Below is a small trained network, with its code and all its weights. Each question gives an input and a class and asks what happens when units are switched off, that is, made to give their printed mean instead of their output.

import numpy as np


def w(rows, s, z=0):
    codes = np.array(rows[::2]) - 128.0
    scale = np.full(codes.shape[1], s)
    scale[-1] = z or s
    return codes * scale


def norm(h):
    return h / np.sqrt((h * h).mean(-1, keepdims=True) + 1e-5)


def f(y):
    return np.maximum(y, 0)


def log_softmax(a):
    a = a - a.max(-1, keepdims=True)
    return a - np.log(np.exp(a).sum(-1, keepdims=True))


def net(x, mask):
    res = np.array(x, float).reshape(1, 4) / 4 @ E
    u = 0
    for l in range(2):
        y = f(norm(res) @ A[l][:, :-1].T + A[l][:, -1])
        res = res + np.where(mask[u : u + 8], y, B[l][:, -1]) @ B[l][:, :-1]
        u += 8
    return log_softmax(norm(res)[-1] @ U[:, :-1].T + U[:, -1])


A, B = {}, {}
E = w([
[171,124,2,95,144,119,188,65,184,230],'x0',
[147,91,162,5,139,81,34,112,167,222],'x1',
[158,229,184,123,196,123,97,120,140,159],'x2',
[223,150,123,129,172,226,67,74,124,152],'x3',
],0.0057)
A[0] = w([
[141,193,74,12,96,113,55,79,210,214,105],'L0N1',
[98,84,157,87,254,217,3,128,111,136,84],'L0N2',
[61,91,213,128,68,134,114,188,124,140,68],'L0N3',
[130,175,33,161,193,122,187,66,187,171,167],'L0N4',
[132,77,221,94,82,234,108,107,134,193,2],'L0N5',
[80,251,219,93,109,95,90,136,134,109,79],'L0N6',
[109,92,71,196,111,211,187,92,62,131,136],'L0N7',
[168,107,149,104,169,107,144,67,173,195,95],'L0N8',
],0.0076,0.0024)
B[0] = w([
[106,79,86,157,142,150,158,93,57,100,254],'L0N1',
[122,137,139,105,106,151,117,105,202,116,210],'L0N2',
[114,177,160,78,111,152,124,125,123,138,190],'L0N3',
[130,165,213,108,92,102,135,163,213,173,239],'L0N4',
[140,153,157,70,118,154,105,101,122,137,171],'L0N5',
[123,124,141,206,180,88,149,246,170,185,193],'L0N6',
[78,90,94,208,125,91,157,152,74,127,223],'L0N7',
[91,73,155,93,138,118,68,113,123,85,197],'L0N8',
],0.011,0.0083)
A[1] = w([
[107,83,86,148,224,38,69,110,105,219,33],'L1N1',
[108,141,71,139,120,38,150,92,2,55,116],'L1N2',
[199,158,106,95,149,145,78,60,153,151,1],'L1N3',
[197,151,48,157,45,113,185,148,208,209,161],'L1N4',
[65,36,69,216,197,105,139,125,59,146,164],'L1N5',
[221,205,142,178,212,144,77,249,217,78,130],'L1N6',
[175,45,102,87,226,107,114,79,173,161,222],'L1N7',
[105,103,79,109,94,197,63,65,94,81,108],'L1N8',
],0.0077,0.0027)
B[1] = w([
[197,144,116,175,63,172,164,183,66,134,165],'L1N1',
[246,140,122,184,85,134,133,61,78,117,189],'L1N2',
[149,141,91,102,140,82,117,145,132,110,147],'L1N3',
[59,79,247,76,163,93,94,150,166,181,189],'L1N4',
[180,184,92,137,79,176,128,134,51,122,254],'L1N5',
[67,34,184,182,137,57,186,155,125,180,214],'L1N6',
[166,170,133,134,103,174,111,118,92,73,206],'L1N7',
[99,181,117,183,174,53,151,139,194,170,186],'L1N8',
],0.012,0.0084)
U = w([
[98,72,47,2,144,105,204,199,133,69,2],'0',
[50,92,221,163,153,62,150,205,189,209,217],'1',
[192,136,67,183,39,189,175,144,2,96,163],'2',
[144,201,115,62,155,200,28,29,218,49,59],'3',
],0.012,0.0068)

Each question gives the input, the list of numbers given to net, and the class t.
The units are the neurons (one row each of A and B). Each row of codes is followed by its name. A weight is (code - 128) times the scale printed after its matrix; where a second scale follows, it is the last column's (A, B and U).
mask holds one flag per neuron, layer by layer. A switched-off neuron (its flag False) gives its mean, the last column of its row in B, instead of its output. The means were averaged over made-up inputs and are rounded, as every weight is.
A unit's drop is (log p(t) with every unit on - log p(t) with that unit switched off) / (log p(t) with every unit on - log p(t) with every unit switched off).
The circuit of an input: a set's keep is (log p(t) with only the set's units on - log p(t) with every unit switched off) / (log p(t) with every unit on - log p(t) with every unit switched off). Starting from the 12 units with the biggest drops (on a tie, the unit counted first), units are removed one at a time, each time the one whose removal leaves the highest keep (on an exact tie, the one counted first), for as long as the keep stays at least 0.8.
circuit, biggest first: the units of the circuit, biggest drop first
top k neurons: the k neurons with the biggest drops, biggest first
top k neurons in layer l: the k neurons of layer l with the biggest drops, biggest first
drop of u: that unit's drop, to one decimal
input [4,-3,-5,-1], class 1: top 4 neurons	[L0N4, L0N1, L1N4, L0N8]
input [3,-5,-2,0], class 1: top 2 neurons in layer 0	[L0N4, L0N1]
input [0,-7,4,8], class 1: top neuron	[L0N1]
input [6,-6,-6,-2], class 1: top 3 neurons in layer 1	[L1N4, L1N7, L1N1]
input [-3,6,0,2], class 3: top 2 neurons	[L0N2, L1N6]
input [3,-5,0,4], class 1: top 2 neurons in layer 0	[L0N4, L0N1]
input [-6,3,-3,7], class 3: top 2 neurons in layer 0	[L0N5, L0N2]
input [0,7,6,6], class 3: top 2 neurons in layer 0	[L0N2, L0N7]
input [-1,0,-1,3], class 3: top 3 neurons	[L0N6, L0N5, L0N2]
input [8,8,8,4], class 3: top 3 neurons	[L0N7, L0N6, L0N2]
input [5,6,6,3], class 3: top 2 neurons in layer 0	[L0N7, L0N2]
input [5,-7,-3,-4], class 1: top 3 neurons	[L0N4, L0N1, L1N4]
input [1,6,-5,-8], class 2: top 2 neurons in layer 0	[L0N4, L0N2]
input [-4,-2,-5,-4], class 2: circuit, biggest first	[L0N4]
input [8,3,3,8], class 3: top 2 neurons	[L0N7, L0N4]
input [7,6,2,-8], class 2: drop of L0N1	0.2
input [8,5,-1,-1], class 2: drop of L0N1	0.9
input [-7,5,-8,6], class 3: drop of L1N5	0.0
